Below are the code and all the weights of a small trained network. Each question names an input and a class and asks about switching units off, where a switched-off unit gives its printed mean instead of its output.

import numpy as np


def w(rows, s, z=0):
    codes = np.array(rows[::2]) - 128.0
    scale = np.full(codes.shape[1], s)
    scale[-1] = z or s
    return codes * scale


def norm(h):
    return h / np.sqrt((h * h).mean(-1, keepdims=True) + 1e-5)


def f(y):
    return np.maximum(y, 0)


def log_softmax(a):
    a = a - a.max(-1, keepdims=True)
    return a - np.log(np.exp(a).sum(-1, keepdims=True))


def net(x, mask):
    res = np.array(x, float).reshape(1, 3) / 4 @ E
    u = 0
    for l in range(4):
        y = f(norm(res) @ A[l][:, :-1].T + A[l][:, -1])
        res = res + np.where(mask[u : u + 7], y, B[l][:, -1]) @ B[l][:, :-1]
        u += 7
    return log_softmax(norm(res)[-1] @ U[:, :-1].T + U[:, -1])


A, B = {}, {}
E = w([
[139,150,77,38],'x0',
[76,134,52,189],'x1',
[132,64,1,149],'x2',
],0.0059)
A[0] = w([
[105,137,153,82,158],'0.n0',
[67,254,27,159,220],'0.n1',
[50,219,126,154,148],'0.n2',
[210,11,154,195,4],'0.n3',
[161,131,167,97,10],'0.n4',
[148,195,217,90,58],'0.n5',
[103,54,98,105,107],'0.n6',
],0.0056,0.0018)
B[0] = w([
[132,118,109,154,171],'0.n0',
[28,162,60,80,252],'0.n1',
[149,126,128,170,193],'0.n2',
[118,2,114,147,191],'0.n3',
[76,93,130,144,154],'0.n4',
[187,194,171,98,222],'0.n5',
[132,198,127,110,179],'0.n6',
],0.0095,0.0036)
A[1] = w([
[107,1,201,119,4],'1.n0',
[104,111,154,173,197],'1.n1',
[110,110,162,210,232],'1.n2',
[56,75,144,156,44],'1.n3',
[43,114,205,96,42],'1.n4',
[170,167,143,124,111],'1.n5',
[193,96,62,167,149],'1.n6',
],0.0091,0.0015)
B[1] = w([
[11,7,108,186,242],'1.n0',
[191,140,94,85,211],'1.n1',
[203,141,85,3,255],'1.n2',
[222,142,175,209,210],'1.n3',
[135,217,114,90,188],'1.n4',
[100,78,159,155,198],'1.n5',
[137,160,255,88,221],'1.n6',
],0.0084,0.0032)
A[2] = w([
[251,35,120,96,39],'2.n0',
[147,72,194,72,21],'2.n1',
[134,117,141,1,132],'2.n2',
[187,128,96,84,3],'2.n3',
[83,106,115,197,127],'2.n4',
[93,162,32,229,113],'2.n5',
[71,209,116,116,241],'2.n6',
],0.0081,0.0017)
B[2] = w([
[13,158,151,172,236],'2.n0',
[199,176,195,34,222],'2.n1',
[240,165,159,141,254],'2.n2',
[119,91,150,211,164],'2.n3',
[149,169,121,197,173],'2.n4',
[144,197,254,42,231],'2.n5',
[128,34,45,223,245],'2.n6',
],0.009,0.0044)
A[3] = w([
[216,62,49,141,171],'3.n0',
[208,112,138,183,59],'3.n1',
[147,2,127,76,157],'3.n2',
[103,113,51,37,96],'3.n3',
[182,192,12,150,8],'3.n4',
[54,152,131,213,78],'3.n5',
[34,167,75,104,63],'3.n6',
],0.0088,0.0015)
B[3] = w([
[113,232,135,202,200],'3.n0',
[74,108,71,94,208],'3.n1',
[168,76,154,231,194],'3.n2',
[156,91,97,38,192],'3.n3',
[195,106,49,184,252],'3.n4',
[65,246,155,130,210],'3.n5',
[49,70,208,105,223],'3.n6',
],0.012,0.0039)
U = w([
[228,210,204,89,201],'0',
[201,177,40,211,180],'1',
[113,33,184,247,167],'2',
[137,81,122,131,3],'3',
[36,212,176,157,139],'4',
[128,78,20,42,85],'5',
[26,109,97,95,120],'6',
[133,92,127,135,14],'7',
],0.011,0.0062)

Each question gives the input, the list of numbers given to net, and the class t.
The units are the neurons (one row each of A and B). Each row of codes is followed by its name. A weight is (code - 128) times the scale printed after its matrix; where a second scale follows, it is the last column's (A, B and U).
mask holds one flag per neuron, layer by layer. A switched-off neuron (its flag False) gives its mean, the last column of its row in B, instead of its output. The means were averaged over made-up inputs and are rounded, as every weight is.
A unit's drop is (log p(t) with every unit on - log p(t) with that unit switched off) / (log p(t) with every unit on - log p(t) with every unit switched off).
The circuit of an input: a set's keep is (log p(t) with only the set's units on - log p(t) with every unit switched off) / (log p(t) with every unit on - log p(t) with every unit switched off). Starting from the 12 units with the biggest drops (on a tie, the unit counted first), units are removed one at a time, each time the one whose removal leaves the highest keep (on an exact tie, the one counted first), for as long as the keep stays at least 0.8.
circuit, biggest first: the units of the circuit, biggest drop first
k most important neurons: the k neurons with the biggest drops, biggest first
top k neurons in layer l: the k neurons of layer l with the biggest drops, biggest first
input [1,5,4], class 6: circuit, biggest first	(0.n1; 3.n6)
input [-5,6,2], class 0: circuit, biggest first	(2.n5)
input [-7,8,-1], class 0: 3 most important neurons	(2.n5; 0.n1; 1.n2)
input [-3,6,8], class 4: 4 most important neurons	(2.n2; 0.n1; 2.n5; 1.n2)
input [4,2,0], class 5: circuit, biggest first	(0.n1; 3.n3)
input [3,-4,8], class 0: 4 most important neurons	(1.n6; 0.n1; 2.n6; 1.n4)
input [-8,2,-4], class 0: top 2 neurons in layer 1	(1.n2; 1.n4)
input [5,1,0], class 5: top 3 neurons in layer 1	(1.n6; 1.n3; 1.n2)
input [-1,7,6], class 4: 2 most important neurons	(1.n2; 2.n5)
input [3,8,6], class 6: 3 most important neurons	(3.n6; 1.n2; 2.n2)
input [-6,1,5], class 4: 3 most important neurons	(2.n0; 3.n5; 1.n3)
input [0,1,3], class 6: 4 most important neurons	(1.n2; 2.n2; 0.n1; 0.n5)
input [-3,-7,0], class 2: 3 most important neurons	(1.n0; 0.n3; 2.n5)
input [0,3,-4], class 1: 3 most important neurons	(2.n6; 2.n0; 1.n0)
input [2,-4,7], class 0: circuit, biggest first	(1.n6)
input [4,3,-1], class 6: 3 most important neurons	(0.n1; 1.n2; 3.n6)
input [0,1,2], class 6: 4 most important neurons	(1.n2; 2.n2; 0.n1; 0.n5)
input [1,4,6], class 6: top 4 neurons in layer 2	(2.n2; 2.n5; 2.n1; 2.n0)
input [-5,2,4], class 4: 2 most important neurons	(2.n0; 3.n5)
input [6,3,0], class 5: circuit, biggest first	(3.n3)
input [0,1,4], class 5: top 4 neurons in layer 3	(3.n3; 3.n4; 3.n0; 3.n2)
input [7,6,-4], class 6: top 2 neurons in layer 1	(1.n2; 1.n1)
input [-2,-3,5], class 2: top 2 neurons in layer 1	(1.n0; 1.n6)
input [5,8,3], class 6: top 2 neurons in layer 1	(1.n2; 1.n1)
